Below is a small trained network, with its code and all its weights. Each question gives an input and a target symbol and asks what happens when units are switched off, that is, made to give their printed mean instead of their output.

import numpy as np


def w(rows, s, z=0):
    codes = np.array(rows[::2]) - 128.0
    scale = np.full(codes.shape[1], s)
    scale[-1] = z or s
    return codes * scale


def norm(h):
    return h / np.sqrt((h * h).mean(-1, keepdims=True) + 1e-5)


def f(y):
    return np.maximum(y, 0)


def softmax(a):
    e = np.exp(a - a.max(-1, keepdims=True))
    return e / e.sum(-1, keepdims=True)


def log_softmax(a):
    a = a - a.max(-1, keepdims=True)
    return a - np.log(np.exp(a).sum(-1, keepdims=True))


def net(x, mask):
    ids = ['αβεηθλμξπτφψω'.index(c) for c in x.split()]
    T = len(ids)
    res = E[ids] + P[:T]
    u = 0
    for l in range(3):
        q, k, v = (norm(res) @ M[l].T for M in (Q, K, V))
        z = softmax(np.where(np.tri(T) > 0, q @ k.T / 3**0.5, -1e9)) @ v
        res = res + np.where(mask[u], z, O[l][:, -1]) @ O[l][:, :-1]
        u += 1
        y = f(norm(res) @ A[l][:, :-1].T + A[l][:, -1])
        res = res + np.where(mask[u : u + 4], y, B[l][:, -1]) @ B[l][:, :-1]
        u += 4
    return log_softmax(norm(res)[-1] @ U[:, :-1].T + U[:, -1])


Q, K, V, O, A, B = {}, {}, {}, {}, {}, {}
E = w([
[91,123,116,49,56],'α',
[182,141,99,148,88],'β',
[174,178,95,161,172],'ε',
[235,149,238,84,168],'η',
[66,109,200,140,175],'θ',
[88,150,67,130,184],'λ',
[137,117,94,139,122],'μ',
[173,147,89,146,103],'ξ',
[150,85,87,144,133],'π',
[175,135,105,141,79],'τ',
[152,93,145,188,75],'φ',
[130,167,2,112,41],'ψ',
[168,95,51,189,168],'ω',
],0.0087)
P = w([
[148,4,60,200,218],'0',
[160,57,56,192,174],'1',
[149,81,65,179,163],'2',
[138,100,73,167,152],'3',
[129,117,83,157,141],'4',
[122,132,91,153,131],'5',
[113,146,100,147,123],'6',
[103,164,106,142,113],'7',
[96,181,114,135,105],'8',
[90,194,120,129,95],'9',
[79,210,126,124,86],'10',
[72,224,128,123,85],'11',
],0.0042)
Q[0] = w([
[211,172,27,142,34],'0.h0',
[211,78,227,78,190],'0.h0',
[176,159,21,188,2],'0.h0',
],0.0062)
K[0] = w([
[118,230,164,101,91],'0.h0',
[210,1,95,101,63],'0.h0',
[96,221,157,131,87],'0.h0',
],0.0077)
V[0] = w([
[62,252,160,82,234],'0.h0',
[179,119,73,48,191],'0.h0',
[88,235,91,106,160],'0.h0',
],0.0035)
O[0] = w([
[174,3,122,74,145,5],'0.h0',
[126,159,61,100,98,172],'0.h0',
[153,47,41,166,124,139],'0.h0',
],0.0056,0.0022)
A[0] = w([
[2,102,153,6,105,93],'0.n0',
[43,153,143,110,194,201],'0.n1',
[213,147,173,146,95,124],'0.n2',
[108,138,75,54,216,3],'0.n3',
],0.0058,0.0024)
B[0] = w([
[170,106,99,217,190,199],'0.n0',
[106,2,149,125,143,229],'0.n1',
[115,95,62,86,220,253],'0.n2',
[159,18,46,36,151,158],'0.n3',
],0.0063,0.0015)
Q[1] = w([
[217,87,2,147,91],'1.h0',
[221,139,171,147,228],'1.h0',
[76,150,64,211,85],'1.h0',
],0.0086)
K[1] = w([
[181,70,91,103,27],'1.h0',
[255,117,78,158,206],'1.h0',
[143,121,171,144,18],'1.h0',
],0.01)
V[1] = w([
[120,130,152,254,93],'1.h0',
[182,65,154,146,95],'1.h0',
[191,146,68,180,175],'1.h0',
],0.0048)
O[1] = w([
[254,76,172,149,64,189],'1.h0',
[183,226,173,157,97,115],'1.h0',
[97,97,177,42,85,254],'1.h0',
],0.0051,0.0052)
A[1] = w([
[164,173,79,205,110,11],'1.n0',
[79,79,173,203,152,242],'1.n1',
[73,3,78,243,173,8],'1.n2',
[105,51,145,141,209,177],'1.n3',
],0.0043,0.0012)
B[1] = w([
[17,133,254,80,122,211],'1.n0',
[134,112,124,218,208,183],'1.n1',
[157,239,127,27,82,253],'1.n2',
[28,138,227,185,127,188],'1.n3',
],0.0036,0.0025)
Q[2] = w([
[187,108,225,42,182],'2.h0',
[40,212,244,83,131],'2.h0',
[2,6,93,134,119],'2.h0',
],0.0057)
K[2] = w([
[94,15,155,242,105],'2.h0',
[214,114,83,243,89],'2.h0',
[146,147,124,125,254],'2.h0',
],0.0067)
V[2] = w([
[4,78,156,88,109],'2.h0',
[157,82,237,29,83],'2.h0',
[125,55,114,226,95],'2.h0',
],0.0035)
O[2] = w([
[2,88,106,147,114,5],'2.h0',
[79,167,148,42,120,182],'2.h0',
[59,113,85,170,94,185],'2.h0',
],0.005,0.0011)
A[2] = w([
[137,71,114,83,89,71],'2.n0',
[97,147,46,146,138,45],'2.n1',
[176,102,86,103,78,3],'2.n2',
[117,255,55,169,132,104],'2.n3',
],0.007,0.003)
B[2] = w([
[98,137,200,138,176,226],'2.n0',
[38,112,48,121,197,170],'2.n1',
[137,145,94,183,185,252],'2.n2',
[64,253,211,181,91,220],'2.n3',
],0.0062,0.0036)
U = w([
[165,184,218,199,189,3],'α',
[152,187,177,102,101,53],'β',
[229,93,16,151,218,132],'ε',
[181,192,125,33,166,42],'η',
[78,28,30,66,236,188],'θ',
[104,78,37,197,147,73],'λ',
[50,225,14,95,48,146],'μ',
[141,137,147,212,174,173],'ξ',
[162,184,248,17,210,206],'π',
[31,159,235,75,36,136],'τ',
[201,162,170,129,54,45],'φ',
[29,71,254,216,234,146],'ψ',
[206,72,182,235,39,213],'ω',
],0.0094,0.0059)

Each question gives the input, a string of symbols that net reads in full, and the target symbol t.
The units are the heads (3 rows each of Q, K, V and O) and the neurons (one row each of A and B). Each row of codes is followed by its name. A weight is (code - 128) times the scale printed after its matrix; where a second scale follows, it is the last column's (O, A, B and U).
mask holds one flag per unit, layer by layer, with each layer's heads first. A switched-off unit (its flag False) gives its mean, the last column of its rows in O or B, instead of its output. The means were averaged over made-up inputs and are rounded, as every weight is.
A unit's drop is (log p(t) with every unit on - log p(t) with that unit switched off) / (log p(t) with every unit on - log p(t) with every unit switched off).
The circuit of an input: a set's keep is (log p(t) with only the set's units on - log p(t) with every unit switched off) / (log p(t) with every unit on - log p(t) with every unit switched off). Starting from the 12 units with the biggest drops (on a tie, the unit counted first), units are removed one at a time, each time the one whose removal leaves the highest keep (on an exact tie, the one counted first), for as long as the keep stays at least 0.8.
units of the circuit, in order: the units of the circuit, biggest drop first
k most important neurons: the k neurons with the biggest drops, biggest first
k most important neurons of layer l: the k neurons of layer l with the biggest drops, biggest first
input μ β π τ ε λ α θ β, target θ: most important neuron of layer 2	(2.n3)
input μ μ μ η ω β β α θ β π, target ψ: 2 most important neurons	(2.n0; 0.n0)
input ψ φ τ μ μ τ τ ε, target τ: units of the circuit, in order	(2.n3; 2.n2)
input φ ξ ε μ β μ ψ ε β ε π, target ε: units of the circuit, in order	(0.h0; 2.h0)
input α θ τ θ ε, target θ: 3 most important neurons	(1.n2; 0.n3; 2.n1)
input τ β ω ε ξ, target ε: 3 most important neurons	(1.n2; 2.n3; 2.n2)
input ω τ τ, target τ: units of the circuit, in order	(0.h0; 1.n0)
input λ μ λ μ β α θ μ μ, target ψ: 3 most important neurons	(0.n0; 2.n0; 0.n2)
input θ θ ω, target θ: units of the circuit, in order	(2.h0; 1.n2)
input π μ ε φ λ μ ω ψ ψ ξ μ ω, target μ: units of the circuit, in order	(0.h0; 1.n2; 2.n3)
input μ ω ψ π τ α π ε ε, target ε: 3 most important neurons	(0.n2; 1.n2; 0.n3)
input ω β π μ π η ξ ξ ξ μ ε ω, target ε: 2 most important neurons of layer 1	(1.n0; 1.n2)
input μ θ ε ξ η φ τ π α, target ω: units of the circuit, in order	(0.n0; 1.h0)
input α τ θ ξ, target θ: most important neuron	(0.n2)
input η μ μ, target π: units of the circuit, in order	(2.h0; 0.h0)
input μ μ λ ξ α, target θ: units of the circuit, in order	(0.n0; 2.n3)
input ξ ε ε ω τ μ θ ε ξ θ ε, target θ: units of the circuit, in order	(0.h0; 2.h0; 2.n3)
input ω φ π μ ω ε β, target ε: 3 most important neurons	(0.n2; 1.n2; 2.n3)
input φ η λ φ τ α, target ω: units of the circuit, in order	(1.h0; 0.n0)
input θ τ α, target ψ: units of the circuit, in order	(2.n0; 0.n0)
input π ξ β ε φ β τ π, target ω: 2 most important neurons	(1.n2; 2.n3)
input μ ω θ φ τ ε μ ε α ε α, target ε: most important neuron of layer 0	(0.n0)
input μ φ ψ η ξ ξ ω π τ τ η π, target π: 2 most important neurons	(2.n0; 0.n2)
input ψ θ ξ, target μ: 2 most important neurons of layer 0	(0.n1; 0.n2)
input μ ψ ω α ξ ω ω θ α ε ε π, target ε: 2 most important neurons of layer 0	(0.n2; 0.n0)
input θ μ ψ π π, target μ: 2 most important neurons	(1.n2; 0.n0)
